Below is a small trained network, with its code and all its weights. Each question gives an input and a target symbol and asks what happens when units are switched off, that is, made to give their printed mean instead of their output.

import numpy as np


def w(rows, s, z=0):
    codes = np.array(rows[::2]) - 128.0
    scale = np.full(codes.shape[1], s)
    scale[-1] = z or s
    return codes * scale


def norm(h):
    return h / np.sqrt((h * h).mean(-1, keepdims=True) + 1e-5)


def f(y):
    return np.maximum(y, 0)


def softmax(a):
    e = np.exp(a - a.max(-1, keepdims=True))
    return e / e.sum(-1, keepdims=True)


def log_softmax(a):
    a = a - a.max(-1, keepdims=True)
    return a - np.log(np.exp(a).sum(-1, keepdims=True))


def net(x, mask):
    ids = ['ΞΨαεζηθμτω'.index(c) for c in x.split()]
    T = len(ids)
    res = E[ids] + P[:T]
    q, k, v = (norm(res) @ M[0].T for M in (Q, K, V))
    z = softmax(np.where(np.tri(T) > 0, q @ k.T / 4**0.5, -1e9)) @ v
    res = res + np.where(mask[0], z, O[0][:, -1]) @ O[0][:, :-1]
    y = f(norm(res) @ A[0][:, :-1].T + A[0][:, -1])
    res = res + np.where(mask[1:13], y, B[0][:, -1]) @ B[0][:, :-1]
    return log_softmax(norm(res)[-1] @ U[:, :-1].T + U[:, -1])


Q, K, V, O, A, B = {}, {}, {}, {}, {}, {}
E = w([
[182,79,61,96],'Ξ',
[74,255,170,130],'Ψ',
[172,132,36,122],'α',
[107,135,110,162],'ε',
[159,119,74,122],'ζ',
[112,118,89,178],'η',
[79,108,95,210],'θ',
[56,241,180,139],'μ',
[124,128,86,167],'τ',
[125,101,155,91],'ω',
],0.0072)
P = w([
[137,145,145,125],'0',
[190,177,100,98],'1',
[11,135,81,135],'2',
[161,156,156,161],'3',
[183,165,127,76],'4',
[2,121,86,85],'5',
[172,129,197,175],'6',
[157,140,148,66],'7',
[60,124,78,58],'8',
[180,149,160,169],'9',
],0.0097)
Q[0] = w([
[67,69,59,244],'h1',
[184,208,115,84],'h1',
[143,171,161,114],'h1',
[147,81,100,124],'h1',
],0.011)
K[0] = w([
[95,151,43,2],'h1',
[220,91,234,146],'h1',
[142,104,173,157],'h1',
[107,73,98,119],'h1',
],0.0083)
V[0] = w([
[113,238,233,82],'h1',
[28,186,125,171],'h1',
[254,211,40,54],'h1',
[69,100,175,210],'h1',
],0.0042)
O[0] = w([
[68,176,125,4,149],'h1',
[70,35,34,152,131],'h1',
[44,21,228,97,254],'h1',
[177,175,11,211,84],'h1',
],0.0039,0.0025)
A[0] = w([
[109,129,87,133,78],'n1',
[114,2,159,125,79],'n2',
[191,71,98,67,141],'n3',
[179,174,139,92,180],'n4',
[89,165,37,40,3],'n5',
[174,110,84,74,114],'n6',
[25,206,208,156,244],'n7',
[73,69,49,61,142],'n8',
[32,144,81,164,72],'n9',
[201,128,103,235,164],'n10',
[178,124,103,86,82],'n11',
[164,63,109,214,86],'n12',
],0.0066,0.0027)
B[0] = w([
[95,104,139,115,145],'n1',
[94,202,53,70,171],'n2',
[115,153,138,205,195],'n3',
[100,48,137,148,201],'n4',
[74,130,112,103,194],'n5',
[142,161,143,149,172],'n6',
[199,79,99,162,253],'n7',
[1,97,114,118,218],'n8',
[174,89,195,172,190],'n9',
[205,104,58,94,183],'n10',
[147,180,195,148,158],'n11',
[173,146,81,93,162],'n12',
],0.0069,0.005)
U = w([
[128,172,72,126,83],'Ξ',
[192,69,212,110,181],'Ψ',
[122,255,141,73,70],'α',
[35,83,106,159,253],'ε',
[135,114,172,92,71],'ζ',
[28,149,80,59,223],'η',
[145,152,66,122,31],'θ',
[116,97,198,46,50],'μ',
[147,183,127,226,147],'τ',
[172,130,84,142,113],'ω',
],0.0083,0.0038)

Each question gives the input, a string of symbols that net reads in full, and the target symbol t.
The units are the heads (4 rows each of Q, K, V and O) and the neurons (one row each of A and B). Each row of codes is followed by its name. A weight is (code - 128) times the scale printed after its matrix; where a second scale follows, it is the last column's (O, A, B and U).
mask holds one flag per unit, heads first, then neurons. A switched-off unit (its flag False) gives its mean, the last column of its rows in O or B, instead of its output. The means were averaged over made-up inputs and are rounded, as every weight is.
A unit's drop is (log p(t) with every unit on - log p(t) with that unit switched off) / (log p(t) with every unit on - log p(t) with every unit switched off).
The circuit of an input: a set's keep is (log p(t) with only the set's units on - log p(t) with every unit switched off) / (log p(t) with every unit on - log p(t) with every unit switched off). Starting from the 12 units with the biggest drops (on a tie, the unit counted first), units are removed one at a time, each time the one whose removal leaves the highest keep (on an exact tie, the one counted first), for as long as the keep stays at least 0.8.
units of the circuit, in order: the units of the circuit, biggest drop first
k most important neurons: the k neurons with the biggest drops, biggest first
drop of u: that unit's drop, to one decimal
input ω ζ η θ ε Ξ μ ω, target η: units of the circuit, in order	[n7, h1]
input α Ξ Ξ Ξ Ψ, target Ψ: units of the circuit, in order	[n7, h1]
input ζ ζ ζ ω Ξ, target α: most important neuron	[n7]
input Ξ ω μ μ ω Ψ ω ζ, target α: units of the circuit, in order	[h1, n7, n11]
input ω θ ε ε Ξ α Ξ α, target τ: units of the circuit, in order	[n3, n6, n10]
input Ψ τ Ξ θ Ξ η μ Ξ, target η: units of the circuit, in order	[n7, n8]
input ε μ ω τ ζ, target τ: units of the circuit, in order	[n3, n11, n6]
input ω Ψ ζ Ξ η μ ω α, target α: 2 most important neurons	[n7, n11]
input ε Ψ τ μ Ξ ω Ξ Ψ, target Ψ: 2 most important neurons	[n7, n4]
input ζ Ξ Ξ Ξ θ, target Ψ: 3 most important neurons	[n8, n7, n5]
input μ ω θ α, target Ψ: 2 most important neurons	[n8, n4]
input ω ω ω μ ω, target η: units of the circuit, in order	[h1, n7]
input Ξ μ ε Ξ ζ, target Ψ: 2 most important neurons	[n4, n8]
input ω ω Ξ τ ε, target τ: 3 most important neurons	[n8, n4, n2]
input η ω α ω ζ, target α: 2 most important neurons	[n7, n11]
input Ψ μ Ξ Ξ μ Ξ Ξ η, target Ψ: units of the circuit, in order	[h1]
input Ψ Ξ ζ τ τ, target τ: 2 most important neurons	[n3, n11]
input μ ζ μ Ξ τ, target Ψ: 2 most important neurons	[n8, n4]
input Ξ Ψ ε Ξ μ μ ω η, target α: 3 most important neurons	[n7, n8, n9]
input θ θ η ω η, target α: 2 most important neurons	[n7, n8]
input τ Ξ ω τ Ξ, target τ: 3 most important neurons	[n3, n11, n6]
input Ξ Ξ ω ω ε, target α: 2 most important neurons	[n8, n9]
input τ μ Ξ μ Ξ, target η: drop of n9	0.2
input η ζ ε Ψ η, target ε: drop of n3	0.1
input ω Ψ ζ Ξ η, target Ψ: drop of h1	1.0
input η η τ θ τ Ξ Ξ μ, target Ψ: drop of n4	0.2
